Each row is followed by its class number.
[  2   3 -10   7 -51 -25   4  28  35 -30 -15  -6 -33 -14 -10 -15   6 -15
 -24   7 -20  31 -18 -30  -2 -15 -33 -44 -28  22 -12 -11  15   0  20  25
 -44  -8] | 9
[ -6  10 -13  12  44   1   3 -60 -17   5   2  16  -3  22  10   6  26   5
 -27 -14  12  -9  14   6  26  27 -18  -5  16  -9 -25  -6  -3  -2 -18 -14
  33 -20] | 5
[-13  11  13  26 -21  12  29  -8  -6  16  14  12  11  -6 -20  23 -10  24
  42 -37 -11   6  -2   8 -18  13  52  -6  -7  -9  10 -17 -14  -1  12 -26
  13 -24] | 10
[ -2  10 -10  21  30  -2   1 -20  -7   4   6   1   8   9  -5   7   5  25
   2 -30  -6   5  -5  10   3  14  19  -9  18  -4  -9 -23 -11  -9  16 -15
  -4 -20] | 11
[ 10 -11  15  -1 -41  -6  -6  58  -1  -3   2 -16  17  -8 -13 -15 -12   3
  46  -5 -27  16 -20 -17   9 -17  19  -9  13   7  18 -26   0  18  28  18
 -48  22] | 2
[ -3  -3   0   5 -46 -11  13 -13   4   1  -4  18   6 -24 -17   2   5 -13
   0  -7  -2 -27   0 -36  -3   0  10   2  -4   4 -14  10   5  14  -7  17
  24 -16] | 4
[ -2   2  -3  -3   8 -10 -11  21  20 -14 -13 -19 -20  21  12 -13  -5  -3
 -13  16 -14  37 -15  -1   0  -9 -21 -35  -9   8   1 -13   3   1   5  -4
 -42   3] | 9
[ 14  33 -26  34  31 -35   3 -37 -17   4 -10  12  39  -8  23  25  36  44
 -18 -10 -24 -63 -20 -24  12  40  43 -34  30  36 -25  -2 -14 -10  38  35
  25 -30] | 6
[ -1   0  11 -15  44 -17 -18  26  23  -5 -23 -19 -41  12   3 -17 -11   0
  -6  11   9  35   1   7  -9 -14 -35 -16   3  -4  12  -6   0 -19 -15 -48
 -49   2] | 11
[ 24   2 -19 -25  22  -5 -42  -1  -5  -3 -23 -11  62 -11  43  -3   1   1
 -22  52 -17 -53 -11 -31  -4   0  18 -12  11  41  14  28 -10  -2  22  69
 -11  15] | 12
[-13 -13  26 -24 -41  23 -20  38  -4   9 -11 -17   9  -7  34  16 -12  -7
  18  35  -8  21   2  16 -38 -21  -3   3 -36  17  24   6 -18  -4  34  17
 -16  32] | 8
[ 13  -3 -21 -26 -20  -8 -41  17   6 -11 -32 -15   8  -5  48  -5  38 -19
 -60  53 -13 -15  -3 -38  15  -3 -73 -23 -22  49 -13  25   4 -10  21  75
  -5  28] | 2
[-26 -14  28 -19 -53  19  -1  23   4   8  -3   9 -10 -16  15  23  -2 -28
   2  18  11  19  20  18 -29  -2 -11  11 -44  11  16  19 -11 -11  18   0
  24   6] | 12
[  4  -3 -10 -34  39 -17 -49  10   1  -7 -30 -18   4  -3  50  -5  17 -10
 -52  62   4 -15   2 -14   2  -5 -51 -18  -8  34  -7  31   3 -20  -4  30
 -15  22] | 6
[-14   7  -1  34   1  17  14 -28 -30  19  30  12  13  30   0  18  14  24
  30 -44  -8   0   4  20  25  24  15  -4  26 -16 -12 -31 -10   4  18 -25
  29 -20] | 1
[-16  18  -9   4  35  -1  -3 -34   0  15 -19   2   7  11  48  34   1  18
 -11  18  -8   4   8  28 -32  23  20 -13 -13  22   5   7 -27 -22  26 -11
  17  -9] | 3
[  5  32  -9  16 -52 -50   3  18  45 -18 -63   5 -24 -27  24  11  12  23
 -11  22 -44  11 -39 -45 -28  -8   1 -76 -35  67 -15   8 -14 -25  77  53
 -44 -28] | 11
[ -4  -9 -13 -23   2  11 -44 -19   0  -6 -22 -10   0  10  42   0  27 -14
 -49  38   1   3  10 -16  14  -4 -72 -15 -24  17 -19  19  -1 -13   5  38
   3  13] | 11
[-19   8 -13  18   3  28   5 -61 -32  25  11  23  41  -5  20  49  20  22
  -8 -20   1 -27  15  25 -17  37  35  18  -8  11 -16   4 -31 -17  37  16
  64 -21] | 11
[  8  12 -25  13  -7 -41  21 -22  28 -29 -12  18 -59 -16 -31 -28  12 -19
 -52  -8   3 -11  -4 -52   8  -9 -50 -38  -9  -1 -34   6  38   2 -38  -3
 -19 -36] | 1
[ 19 -13  -4 -49  11  -9 -67  49  16 -16 -50 -31  11   9  67 -17  10 -22
 -50  90  -9  14 -11  -7   5 -17 -60 -24 -12  67  11  30  -6 -20  44  64
 -54  51] | 9
[   1  -22  -21  -21    0    6  -46   14   10  -21   -1  -26  -18   28
   25  -26   28  -25  -51   37   -1   34   -3  -12   51  -16 -110  -15
  -12    1  -18   -8   27    7  -20   27  -14   25] | 3
[-18  11  -8 -21  -9 -32 -10 -10  35 -11 -51  15 -60 -31  39  12   0 -17
 -57  49   6  28  14  -4 -64 -13 -36 -30 -58  43  -7  36  -8 -42   6   9
 -24 -14] | 0
[  6   1 -20  13  17  13   0 -24 -24   6  27   5   9  21 -16  -8  23   2
 -12 -26  10 -36   6 -10  46  18 -25   9  35 -20 -18  -8  19  15 -34 -10
  33  -6] | 1
[ 26   5  -6 -10  26 -21 -21  27 -12   5 -14  -6  66 -35   1 -13 -33  17
  40  22 -18 -64 -22 -24 -33 -15  96   6  44  33  39  22  -7   5  22  26
 -55  18] | 1
[ -7 -20  19  -3 -37  27 -31  56 -23  19   9 -27  43  15  35   9  -7  12
  54   7 -28  41 -12  29   5  -8  21   6   3  15  28 -30 -24   3  74  26
 -31  44] | 2
[-25   2  31  31 -20  14  18  30 -11  33  18  -8   5  33  18  35  -5  30
  62 -37 -17  59  -4  67  -7  17  42  -2   3   0  18 -48 -40 -13  70 -44
   7  -4] | 4
[  -6    8  -31  -35  -15  -29  -21  -35   28  -24  -51   25  -41  -49
   31   -1   23  -36 -100   64   16  -28   17  -50  -40  -11  -64  -19
  -53   48  -31   60   13  -25  -23   56    7  -12] | 0
[ -2   2  24 -19 -61 -24   7  53  31  -7 -37   5 -17 -54 -16   4 -21 -17
  17  26  -5  -1  -5 -34 -52 -25  22 -16 -40  36  27  35   1 -13   8   5
 -37   3] | 10
[ -48  -23   50   -9 -114   32   30   18    9   21   -2   17  -41  -38
   13   45  -14  -33   10   18   11   58   28   46  -55   -4  -20   21
  -93   13    8   14  -14  -27   36   -2   26    4] | 5
[ 51  -2 -20  15 -16 -17  -9  55  -2 -24  25 -25  32  -3 -50 -44  15  16
  16 -22 -22 -47 -44 -60  59 -17   4 -21  58  -9  -2 -39  32  47 -14  32
 -46  11] | 8
[-21 -16  17 -14 -62  20  14   6   1  -5  12  17 -16 -21 -25   6   4 -36
 -10  -3  19  -7  21 -13  -5   2 -22  23 -27  -9  -3  16  14  12 -30  -4
  36   1] | 9
[ -1 -14   1 -16  -8   8 -12  22   4 -13  12 -10 -11  11 -10 -15  13 -24
 -24  10  12   7   5  -9  25  -2 -50   3   0  -6  -2  -3  17  13 -29  -5
  -3  14] | 9
[ -8 -16  24 -18 -16  21 -10  38  -7  10  11 -10  12  -8 -14  -2 -13 -11
  25   0  11   8  11   0  -7 -14   6  24  -7  -7  26  10  -1   0 -18 -17
  -5  21] | 10
[  9  16  -6  11   1 -25  29  -8   2   0 -11  18   4 -29 -32  -1   1   4
   5 -23   1 -51   0 -36 -12  14  35   0  18   2  -1   9   2  12 -24  -4
   8 -17] | 2
[-43 -14  21 -10 -13  16   6  -1   3   9  -4   1 -59  20  13  10  -2 -22
  -8  -2  18  73  33  32 -22  -2 -51   2 -41 -22  -5  -7  -9 -16 -12 -50
   9   4] | 2
[-27 -20  -3  20 -77  64   1 -11 -45  21  59   9  55   8   5  46  29   2
  17 -26  -8   8   5  35  28  28   0  40 -12  -7 -11 -28  -9  20  42  41
  81  13] | 3
[-11  -5  11 -25   4  -9 -11  -9  -6   3 -18  10   4 -34   9  10  -2 -20
 -23  27  20 -43  20 -16 -29   3   1  17 -14  12  -2  44   2  -9 -32   2
  25   6] | 6
[ 15  19   5  19 -49 -32  23  20  22 -12 -18  15  -9 -43 -29   8  -9  13
  25  -9 -15 -34 -12 -47 -33   1  42 -25  -4  28   8   8   6   2  17   9
 -11 -21] | 7
[-35 -24  28  28 -54  43  13  35  -9  19  56 -16 -19  37 -26  11 -12   4
  54 -53  -1  93   4  57   7   2   2  21  -8 -46   6 -63  -5  13  19 -55
  13   8] | 4
[-16  -3  -8 -36  69  12 -51  -1  -8  22 -23 -26  16  30  82  23  -2  -8
 -26  67  14  26  21  52 -20   4 -35  14  -5  26  27  18 -29 -32  21  -5
  -5  42] | 3
[-26 -35  29 -26 -57  33 -12  30  -1   1  16  -2 -14  -5  -7  -3 -13 -39
  13   8  14  41  17  10  -3 -21 -33  25 -34 -23  12   0   9  10 -12 -10
   7  17] | 12
[ -2 -22   9 -30 -30   7 -33  45   8  -8  -4 -13  18 -18  17  -5 -11 -25
  -1  39  -3  19  -2   0 -15 -25 -10   6 -20  22  24  11  -2  -2  22  34
 -25  29] | 12
[ 26   4  -3 -22  79 -22 -36   2  -1  -6 -23 -13  16  -7  17 -14 -12   4
  -6  31  11 -38  11 -13 -22  -8  11   1  29  22  25  27   0 -12 -23 -10
 -32  14] | 7
[ 12  10 -20  20  29 -24  27 -38   4 -20  13  17 -13   1 -56 -24   9  -2
 -14 -39   8 -38   0 -40  29  13   9 -14  38 -29 -25 -15  23  25 -61 -33
   6 -39] | 9
[ -4  11   1  23 -10 -18  33 -20  13  -9  -3  21 -36  -7 -35  -6   6   1
  -4 -30   4   4  -4 -18  11   9  -3 -18   3 -14 -21 -15  12  11 -18 -23
   2 -30] | 5
[ 38  21 -17  -1  29 -52 -20  42  25 -19 -37 -19  22 -17   0 -31  -9  22
  10  20 -32 -19 -36 -53   3 -25  28 -53  24  41  19   3   1  -5  20  29
 -90  -1] | 10
[-31  -1  16  26 -55   1  68 -10   8  -2  25  29 -83 -13 -72   0  11 -28
 -12 -67  28  17  22 -14   0  13 -39   8 -27 -57 -28 -21  28  16 -59 -63
  44 -38] | 2
[-35 -12  10 -35  50  27 -14 -25   2   8  -2  -7 -42  21  24   0  -7 -29
 -43  25  38  49  42  32 -21 -11 -66  13 -44 -26   4  24   1 -26 -60 -51
  15   5] | 10
[ 31   2 -23 -14  26 -15 -53  13 -10   0 -26 -22  73  -5  46  -2   7  20
   3  53 -32 -44 -25 -22   6  -1  26 -13  30  53  19  12 -15  -1  47  66
 -36  29] | 3
[ 18  -9  20   4 -50  -7  -3  87   1  -1  20 -15  31 -31 -40 -19 -25  19
  78 -17 -21 -17 -30 -20  -4 -25  80  12  33   1  41 -23   0  28  19   0
 -58  22] | 0
[ 17 -19 -22 -10  66  -4 -48  19 -26 -21  24 -33  41  13 -28 -54  -7   6
   4  -3   3 -35 -21 -37  55 -18   2  10  64 -40   1 -18  33  43 -65   5
 -40  29] | 6
[ 40 -15 -15 -22  15   0 -42  49 -11  -9  12 -26  74 -21 -18 -34 -12   5
  19  22 -14 -42 -25 -38  21 -24  38  11  37  14  31   6  13  22  -7  43
 -54  37] | 10
[ -7  -6  -3  12 -30  18   5 -15 -23   3  33  16  11   0 -16   6  19   4
   8 -29   2 -16   6 -10  23  11   5  14  14 -17 -15 -19   1  21 -11   5
  32  -8] | 0
[ -1   1   1  32   5  11  19  23 -12   1  40 -16  -3  34 -33 -16  -3  23
  37 -57 -16  33 -15  10  36  10  14  -9  32 -40  -2 -67   8  27  -1 -35
 -16  -4] | 2
[-14  -7  28   7   2   7  -5  42   2   8  12 -17 -21  12   1   9 -22  13
  48 -16   2  50   9  34 -20  -8  10   0  -3  -9  29 -24  -6  -9  15 -52
 -23  10] | 7
[-15 -12  -9  -2 -62  11   3  -3   8 -15  15  12 -24 -13 -11   3  21 -29
 -39   6   5  18   8 -17  15   0 -65   3 -33  -1 -25  -4  25   9 -12  25
  30  -2] | 3
[ 27  13 -50   2  76 -14 -39 -47 -22  -9  -2  -2  44   7  36  -6  41  27
 -56  23  -9 -59  -6 -18  26  19  -3 -13  37  31 -20   0  -9  -5   5  49
   3  -6] | 0
[ 28  -3   1 -18   5 -40 -17  54  35 -29 -22 -15  -5 -27 -19 -41 -29 -13
   3  29 -13   4 -24 -35 -18 -35  16 -27  10  20  25   2  14   3  -1  12
 -81   5] | 12
[  6  23 -25  28 -41 -42  23 -12  23 -25 -21  12 -45  -4 -11 -10  35  -2
 -35 -18 -25  12 -16 -54  24   6 -45 -64 -13  15 -42 -19  17   3  14  29
 -12 -34] | 2
[-16  11  -5  12 -28 -21  25 -26  22  -5 -14  16 -41  -6  -3   5   6 -14
 -30  -9   0  11   6 -23 -11   6 -26 -29 -29  -1 -26   1   6  -3 -13  -5
  17 -33] | 4
[ -2  -4   8  16   5  15   0  10 -16  10  27  -5  24  22  -5   3   0  17
  38 -26  -9  13  -7  22  20   9  27   1  23 -15  11 -35 -12   9  24 -16
   2  -7] | 12
[ -17   -2    4   41 -110   29   22    9  -21    2   36   21    1    3
  -17   18   33   15   26  -50  -25    8  -16  -13   40   21  -11   -8
   -9  -11  -25  -55    1   29   45   33   33  -17] | 0
[-22 -28  16 -37 -57  22 -30  45  15  -9  -3 -14 -53   2  16  -9  11 -40
 -32  37  16  51  16  -2   1 -28 -96   6 -50   0  -3  11  15  -3 -21   5
  -8  32] | 0
[-12 -22  22 -20   4  48 -43  34 -30  26  17 -26  67  26  50  21 -23  13
  51  24 -13  25   2  53 -11   0  47  25   4  10  44 -10 -37  -3  55  13
  -1  42] | 12
[-20 -31  42 -22 -35  62 -25  40 -36  37  20 -10  71  -4  19  33 -18   3
  65   6   3   7  18  47 -17  -1  49  57 -11   9  45  14 -34  -3  25  -2
  27  45] | 10
[ -1  10  -9   8   8 -21   6   3  11  -3  -8   5   2 -14   2  10 -10   7
   3   2 -11   7  -9   5 -23   2  26 -11   3  19   8  -8  -7  -8  22  -2
 -17  -9] | 3
[-26 -22  16 -22  -1  24   1   6   4  -7  18  -4 -47  15 -20 -15   0 -41
 -27  -2  34  32  28  10  14  -6 -69  19 -18 -37  -7  -1  23   9 -65 -47
  15   6] | 9
[ 25 -13  10  -8  20   0 -39  59  -6  -7   9 -36  27  11   3 -21 -13  10
  35  10 -11   3 -11  -3  14 -19   7  -4  32   9  32 -16   6   9  10   1
 -52  35] | 7
[-28  18  14  20  28 -10  52 -47   6  14  -1  36 -37  -7 -26  26 -11   0
   6 -44  28  -3  27  23 -40  24  41   6  -4 -26   0   8 -19 -13 -32 -76
  48 -51] | 12
[ -2 -25  27 -31 -32  30 -26  57 -17  10   8 -21  29 -11   9   1 -15 -12
  29  24   7  -3   6  12 -18 -25   7  31  -6   2  34   7  -8  10   7  10
 -15  47] | 8
[ -49   -7   38    1  -11   13   22   26   14   17   10    4  -75   23
   -2   22  -18  -11   31  -20   20  100   24   69  -29   -1  -28   10
  -33  -32   19  -28   -9  -21    3 -102   -1   -6] | 3
[-29  -4  14  -3 -33  19  -2  12  -6  17  -5  -3 -19   9  33  28  17  -6
  -2   8   2  39  21  31 -16  11 -36   0 -36  12   3  -4 -21 -20  34  -3
  21  13] | 2
[  1  10 -29  -3  47 -33 -35 -17  11 -15 -26 -14 -13   5  44  -4  26   3
 -66  39  -4   9  -6  -9  -1   2 -48 -39 -13  30 -26  11   3 -24   7  24
 -18  -1] | 6
[ 28 -20 -24  -9  66  12 -55  16 -36  -5  34 -39  48  38   7 -33  36  12
 -26   7   3 -25 -13  -8  85   6 -46   9  57 -16 -15 -19  19  24 -26  20
  -9  38] | 6
[ -7   7 -23  29   5  26 -12 -45 -29  11  24   6  28  21  33  36  33  24
 -15 -16  -6  -2  13  24  11  35  -9  -6  -1  15 -19 -18 -13 -13  38  23
  55 -12] | 7
[-33  15  -6  32 -24  10  45 -39  -2   7  13  22 -46  18  -9  22  16   3
 -15 -49   1  32  15   8  -1  29 -20 -17 -27 -27 -32 -28  -3   0  -2 -28
  48 -36] | 2
[ -2  11 -15  -4  22 -22  -5 -33  15 -14 -30   7 -18   3  23  -1  18  -7
 -46  22  -2  -7   5 -18  -2   7 -30 -34 -10  21 -18  15  -2 -13  -6  10
  -2 -19] | 9
[ -2  -3  -2 -37  45 -15 -15 -31  10 -12 -30   6 -11 -17   6 -17 -10 -31
 -40  41  24 -31  26 -24 -28  -9 -14   5  -6   5   3  46   4  -8 -58 -13
  -9  -1] | 9
[ 31  -5 -19  22 -32   3  -4  20 -14 -23  38  -7  49   7 -44 -31  27  12
  11 -29 -27 -43 -36 -52  76   6   9 -14  51  -7 -17 -38  26  51  -2  46
  -7  -1] | 9
[ 10  13 -18  12  46   1 -15 -12 -15   8   9  -6  40  25  29  12  27  24
 -10  -6  -9 -19  -5  18  28  28  14 -16  32  17   1 -15 -20  -8  27   8
  21  -9] | 12
[ 19   0 -22 -18  -9  -5 -42  23   3 -14 -17 -17  35 -10  30 -11  19  -7
 -36  44 -18  -6 -16 -31  14 -16 -32 -25 -13  47   0  17   5  -8  28  74
 -31  22] | 10
[ 23   6 -26  23 -50 -22  25  -6   9 -23  16  11   5 -20 -54 -25  18  -9
 -17 -32 -17 -52 -22 -79  41   3  -7 -23  17 -11 -33 -17  36  42 -30  39
   9 -28] | 4
[ 34  -6 -19  15  -3  -9 -36  54 -14 -13  21 -34  54  12  -1 -21  30  30
   6   0 -35 -28 -46 -30  70   1  -6 -27  47  17 -10 -35  15  24  27  52
 -29  22] | 6
[ -7  -1   0  14 -31  17   6   4 -21   8  21   5  51  -7   0  26  -2  15
  28 -14 -19  -7  -8  17 -11  17  63  11   5  16  12 -14 -21   6  43  21
  12   2] | 9
